Below is a small trained network, with its code and all its weights. Each question gives an input and a class and asks what happens when units are switched off, that is, made to give their printed mean instead of their output.

import numpy as np


def w(rows, s, z=0):
    codes = np.array(rows[::2]) - 128.0
    scale = np.full(codes.shape[1], s)
    scale[-1] = z or s
    return codes * scale


def f(y):
    return np.maximum(y, 0)


def log_softmax(a):
    a = a - a.max(-1, keepdims=True)
    return a - np.log(np.exp(a).sum(-1, keepdims=True))


def net(x, mask):
    res = np.array(x, float).reshape(1, 4) / 4 @ E
    y = f(res @ A[0][:, :-1].T + A[0][:, -1])
    res = res + np.where(mask, y, B[0][:, -1]) @ B[0][:, :-1]
    return log_softmax(res[-1] @ U[:, :-1].T + U[:, -1])


A, B = {}, {}
E = w([
[250,110,196,8,2,220],'x0',
[132,211,123,82,137,21],'x1',
[112,127,137,116,124,123],'x2',
[168,4,49,53,228,15],'x3',
],0.0055)
A[0] = w([
[139,81,76,89,153,104,64],'neuron 1',
[112,120,153,153,131,84,92],'neuron 2',
[178,127,168,30,105,153,157],'neuron 3',
[32,110,87,204,157,96,176],'neuron 4',
[127,195,162,197,70,140,1],'neuron 5',
[143,85,110,121,142,90,99],'neuron 6',
[195,95,184,33,46,133,118],'neuron 7',
[179,30,100,104,146,73,73],'neuron 8',
[29,136,119,125,201,143,210],'neuron 9',
[111,111,140,204,175,85,210],'neuron 10',
[159,164,70,197,97,35,145],'neuron 11',
[100,154,161,115,145,103,148],'neuron 12',
[92,254,158,172,106,207,119],'neuron 13',
[142,187,171,89,145,96,145],'neuron 14',
[138,111,101,145,164,192,170],'neuron 15',
[139,88,95,74,184,128,99],'neuron 16',
[254,96,184,64,116,150,129],'neuron 17',
[124,109,109,99,163,185,51],'neuron 18',
],0.0088,0.00072)
B[0] = w([
[81,102,86,107,83,106,198],'neuron 1',
[120,169,139,120,139,156,158],'neuron 2',
[206,205,156,179,200,174,213],'neuron 3',
[190,178,153,184,190,119,244],'neuron 4',
[46,128,38,83,61,64,208],'neuron 5',
[92,117,119,106,93,120,181],'neuron 6',
[166,212,192,165,162,168,239],'neuron 7',
[76,90,65,86,96,90,226],'neuron 8',
[237,137,170,168,172,179,211],'neuron 9',
[172,161,144,162,173,167,209],'neuron 10',
[147,153,150,140,153,109,196],'neuron 11',
[83,128,177,95,155,163,158],'neuron 12',
[58,69,71,82,2,86,254],'neuron 13',
[122,116,134,168,102,134,172],'neuron 14',
[125,115,164,82,173,132,161],'neuron 15',
[50,87,49,50,89,92,195],'neuron 16',
[132,130,125,168,172,161,228],'neuron 17',
[140,105,108,148,101,132,147],'neuron 18',
],0.0074,0.0069)
U = w([
[218,218,174,254,179,172,3],'0',
[26,103,27,29,53,120,253],'1',
],0.0077,6.1e-05)

Each question gives the input, the list of numbers given to net, and the class t.
The units are the neurons (one row each of A and B). Each row of codes is followed by its name. A weight is (code - 128) times the scale printed after its matrix; where a second scale follows, it is the last column's (A, B and U).
mask holds one flag per neuron, in row order. A switched-off neuron (its flag False) gives its mean, the last column of its row in B, instead of its output. The means were averaged over made-up inputs and are rounded, as every weight is.
A unit's drop is (log p(t) with every unit on - log p(t) with that unit switched off) / (log p(t) with every unit on - log p(t) with every unit switched off).
The circuit of an input: a set's keep is (log p(t) with only the set's units on - log p(t) with every unit switched off) / (log p(t) with every unit on - log p(t) with every unit switched off). Starting from the 12 units with the biggest drops (on a tie, the unit counted first), units are removed one at a time, each time the one whose removal leaves the highest keep (on an exact tie, the one counted first), for as long as the keep stays at least 0.8.
circuit, biggest first: the units of the circuit, biggest drop first
unit that matters most: the unit with the biggest drop
k most important neurons: the k neurons with the biggest drops, biggest first
drop when u is switched off: that unit's drop, to one decimal
input [4,8,-5,3], class 0: 4 most important neurons => neuron 13; neuron 3; neuron 7; neuron 5
input [4,-6,-3,-5], class 1: 3 most important neurons => neuron 13; neuron 5; neuron 4
input [-7,1,-2,5], class 0: circuit, biggest first => neuron 4
input [7,8,8,-8], class 1: 3 most important neurons => neuron 13; neuron 5; neuron 4
input [3,5,0,-4], class 1: 2 most important neurons => neuron 13; neuron 4
input [-7,1,-1,6], class 0: 3 most important neurons => neuron 4; neuron 9; neuron 13
input [4,7,-8,3], class 0: 4 most important neurons => neuron 13; neuron 3; neuron 7; neuron 5
input [-7,2,8,7], class 0: 3 most important neurons => neuron 4; neuron 9; neuron 13
input [6,-6,3,4], class 0: 2 most important neurons => neuron 7; neuron 3
input [5,6,-6,4], class 0: 2 most important neurons => neuron 3; neuron 7
input [-5,5,4,-6], class 1: 2 most important neurons => neuron 13; neuron 5
input [8,3,-4,7], class 0: drop when neuron 3 is switched off => 1.1
input [5,2,-7,4], class 0: drop when neuron 3 is switched off => 0.5
input [6,3,2,6], class 0: drop when neuron 17 is switched off => 0.4
input [3,5,4,-6], class 1: unit that matters most => neuron 13
